[[-18  13   7  -7  35]
 [ -4  13   5  -2  46]
 [  0  -4  -3  15  -8]]
->
[[-4 13  5]
 [ 0 -4 -3]]

[[ 17  -8 -32 -23  -7]
 [ -3  20  -2   1  21]
 [-30 -17  -2  43  14]
 [ 26  25  -6 -18  -1]]
->
[[ -3  20  -2]
 [-30 -17  -2]]

[[-10 -30  -4  -7]
 [ -4 -39  -3 -12]
 [ -8 -58  -5  -5]]
->
[[ -4 -39  -3]
 [ -8 -58  -5]]

[[  4  31  13]
 [ 25  14   6]
 [  2 -12  -2]
 [-29  39  -6]
 [  6  57   0]]
->
[[ 25  14   6]
 [  2 -12  -2]]

[[ 26  22  44  -4]
 [  4  22   6  -9]
 [ -4  19  -2  -4]
 [  4  -7 -35  48]]
->
[[ 4 22  6]
 [-4 19 -2]]

[[ 38 -11   4   2  19]
 [  1   8   0  -3  24]
 [-41  -1  17  -3 -34]
 [ 13 -28  19  29 -19]
 [ 14  12  -5  -4   9]]
->
[[  1   8   0]
 [-41  -1  17]]
---
[[ -3  31  -9 -12  14  51  -2  14 -20]
 [ -3  46 -11 -12  47  34  -2 -10 -20]]
->
[[-20  -3  31  -9 -12  14  51  -2  14]
 [-20  -3  46 -11 -12  47  34  -2 -10]]

[[-23 -10   9  21]
 [-12 -12   0  -5]
 [  7 -15 -11   9]
 [  0 -16 -12  43]
 [-18  22  -9  18]
 [-11 -19 -12  14]
 [-17 -17  -7  -8]
 [  6   4  -7   2]]
->
[[ 21 -23 -10   9]
 [ -5 -12 -12   0]
 [  9   7 -15 -11]
 [ 43   0 -16 -12]
 [ 18 -18  22  -9]
 [ 14 -11 -19 -12]
 [ -8 -17 -17  -7]
 [  2   6   4  -7]]

[[ -1   0  27  -5 -20  13   2  11  12 -13 -15 -18   1]
 [  9 -14  47  -5 -20   2  10  20   0 -24  -9 -43 -12]
 [ -1   0   8  -5   7   2  -2  -2   0  -2   3   6   1]]
->
[[  1  -1   0  27  -5 -20  13   2  11  12 -13 -15 -18]
 [-12   9 -14  47  -5 -20   2  10  20   0 -24  -9 -43]
 [  1  -1   0   8  -5   7   2  -2  -2   0  -2   3   6]]

[[-10  -2 -12   6]
 [-10   6 -13   9]
 [ -6  -9   0  44]
 [ -4   0   1  -6]
 [ -9  18  -4  16]
 [ -2   4 -19  -6]
 [  5  -1  13 -10]
 [  6  -8  -5   9]
 [ 19  23   0 -13]
 [ 17   9  -3 -18]]
->
[[  6 -10  -2 -12]
 [  9 -10   6 -13]
 [ 44  -6  -9   0]
 [ -6  -4   0   1]
 [ 16  -9  18  -4]
 [ -6  -2   4 -19]
 [-10   5  -1  13]
 [  9   6  -8  -5]
 [-13  19  23   0]
 [-18  17   9  -3]]

[[-16  17 -17 -17   3 -53]
 [ -4  24 -33  14  19  -8]
 [ 26 -19 -24   1  33  16]
 [-21 -11 -31 -23 -17 -42]
 [ -8  18  53   7 -24  25]
 [  4 -27  -1  17  31 -34]]
->
[[-53 -16  17 -17 -17   3]
 [ -8  -4  24 -33  14  19]
 [ 16  26 -19 -24   1  33]
 [-42 -21 -11 -31 -23 -17]
 [ 25  -8  18  53   7 -24]
 [-34   4 -27  -1  17  31]]

[[-10  32]
 [-23  43]
 [-14  25]
 [-26 -37]
 [  2  -2]
 [  7   8]
 [-13  28]
 [  3 -13]
 [ -9  30]
 [  4 -12]]
->
[[ 32 -10]
 [ 43 -23]
 [ 25 -14]
 [-37 -26]
 [ -2   2]
 [  8   7]
 [ 28 -13]
 [-13   3]
 [ 30  -9]
 [-12   4]]

[[ -8  -2 -14 -12  -4   8   1  -4  17  33]
 [ 14  -5  10   6   9 -14  17 -17 -53  15]]
->
[[ 33  -8  -2 -14 -12  -4   8   1  -4  17]
 [ 15  14  -5  10   6   9 -14  17 -17 -53]]

[[-46 -17   8]
 [  6   6  40]
 [-54 -17   8]]
->
[[  8 -46 -17]
 [ 40   6   6]
 [  8 -54 -17]]

[[ 13  -6   7  34  15  -6  -8]
 [ -6  41  16 -23  -4  37 -36]
 [ 12  36 -16 -16   3  -3 -43]
 [ -4  43  19 -25   3  11 -34]
 [ -2   8  20 -16  -7  11  10]
 [ 11  35 -17 -14  18   5 -46]]
->
[[ -8  13  -6   7  34  15  -6]
 [-36  -6  41  16 -23  -4  37]
 [-43  12  36 -16 -16   3  -3]
 [-34  -4  43  19 -25   3  11]
 [ 10  -2   8  20 -16  -7  11]
 [-46  11  35 -17 -14  18   5]]
---
[[-17 -17   1  18 -42]
 [-13  34 -21 -20 -23]
 [ 19 -15  46   2   3]
 [ 15 -14  46   2 -10]
 [ 21  12  41 -19   7]]
->
[[-17 -17]
 [-13  34]
 [ 19 -15]]

[[  4  15 -37 -33   1]
 [ 42  23 -27  26  47]
 [ 47  54 -55  54  22]
 [ 19  41 -30  -3 -49]
 [-54 -12  22 -41 -12]]
->
[[ 4 15]
 [42 23]
 [47 54]]

[[  4  -9  -2   4]
 [ 17 -39  -9  18]
 [ -9 -27   1  -4]
 [ 14 -11  -3   4]
 [ 46  13  -1 -17]]
->
[[  4  -9]
 [ 17 -39]
 [ -9 -27]]

[[  1  -9 -10  50]
 [-31  44 -14   5]
 [  3  39  -2   1]
 [ 14  16 -10 -32]
 [-50   0  42  12]]
->
[[  1  -9]
 [-31  44]
 [  3  39]]

[[ 13  41 -32 -35 -21]
 [-16   5  26  29 -29]
 [-31 -15 -22  24  23]
 [ 33  39   8  46   7]]
->
[[ 13  41]
 [-16   5]
 [-31 -15]]

[[ 21 -34   3  21]
 [ 20 -24 -18  20]
 [ 26 -53  14  35]
 [ 31 -49   2  29]
 [-27  -2  16 -26]]
->
[[ 21 -34]
 [ 20 -24]
 [ 26 -53]]

[[ 30  50  25  40  29]
 [ -2  37  25  47  23]
 [ -4   1  14  44  18]
 [ 54  47  51   6 -11]]
->
[[30 50]
 [-2 37]
 [-4  1]]

[[  8  -1   6  24]
 [-10   4 -48 -47]
 [ 27  21  12  10]
 [-26  31 -27 -26]]
->
[[  8  -1]
 [-10   4]
 [ 27  21]]
---
[[ 46  30  30 -53]
 [ 22  -8  -1 -52]
 [ 40  -7  35 -21]]
->
[[30 30]
 [-8 -1]]

[[ 34   4  41 -21]
 [ 31   1 -19 -32]
 [-38  26  -8  -9]
 [ 32 -42  24   6]
 [ -9   0  33 -37]]
->
[[  4  41]
 [  1 -19]]

[[ 1 53  7]
 [ 3  5 -2]]
->
[[53  7]
 [ 5 -2]]

[[-43   2 -10  34 -37]
 [  6 -52  26  -2  -2]
 [ 15   5 -24   6   0]]
->
[[  2 -10]
 [-52  26]]

[[-18   7  27  32 -41]
 [-11 -11  -6   8 -26]
 [-30   1  -3  -6 -36]
 [ 18   6   2  12  24]
 [-16 -23  -1 -12  15]]
->
[[  7  27]
 [-11  -6]]

[[-46  12   5  10   6]
 [-32  -9 -13   9   8]]
->
[[ 12   5]
 [ -9 -13]]
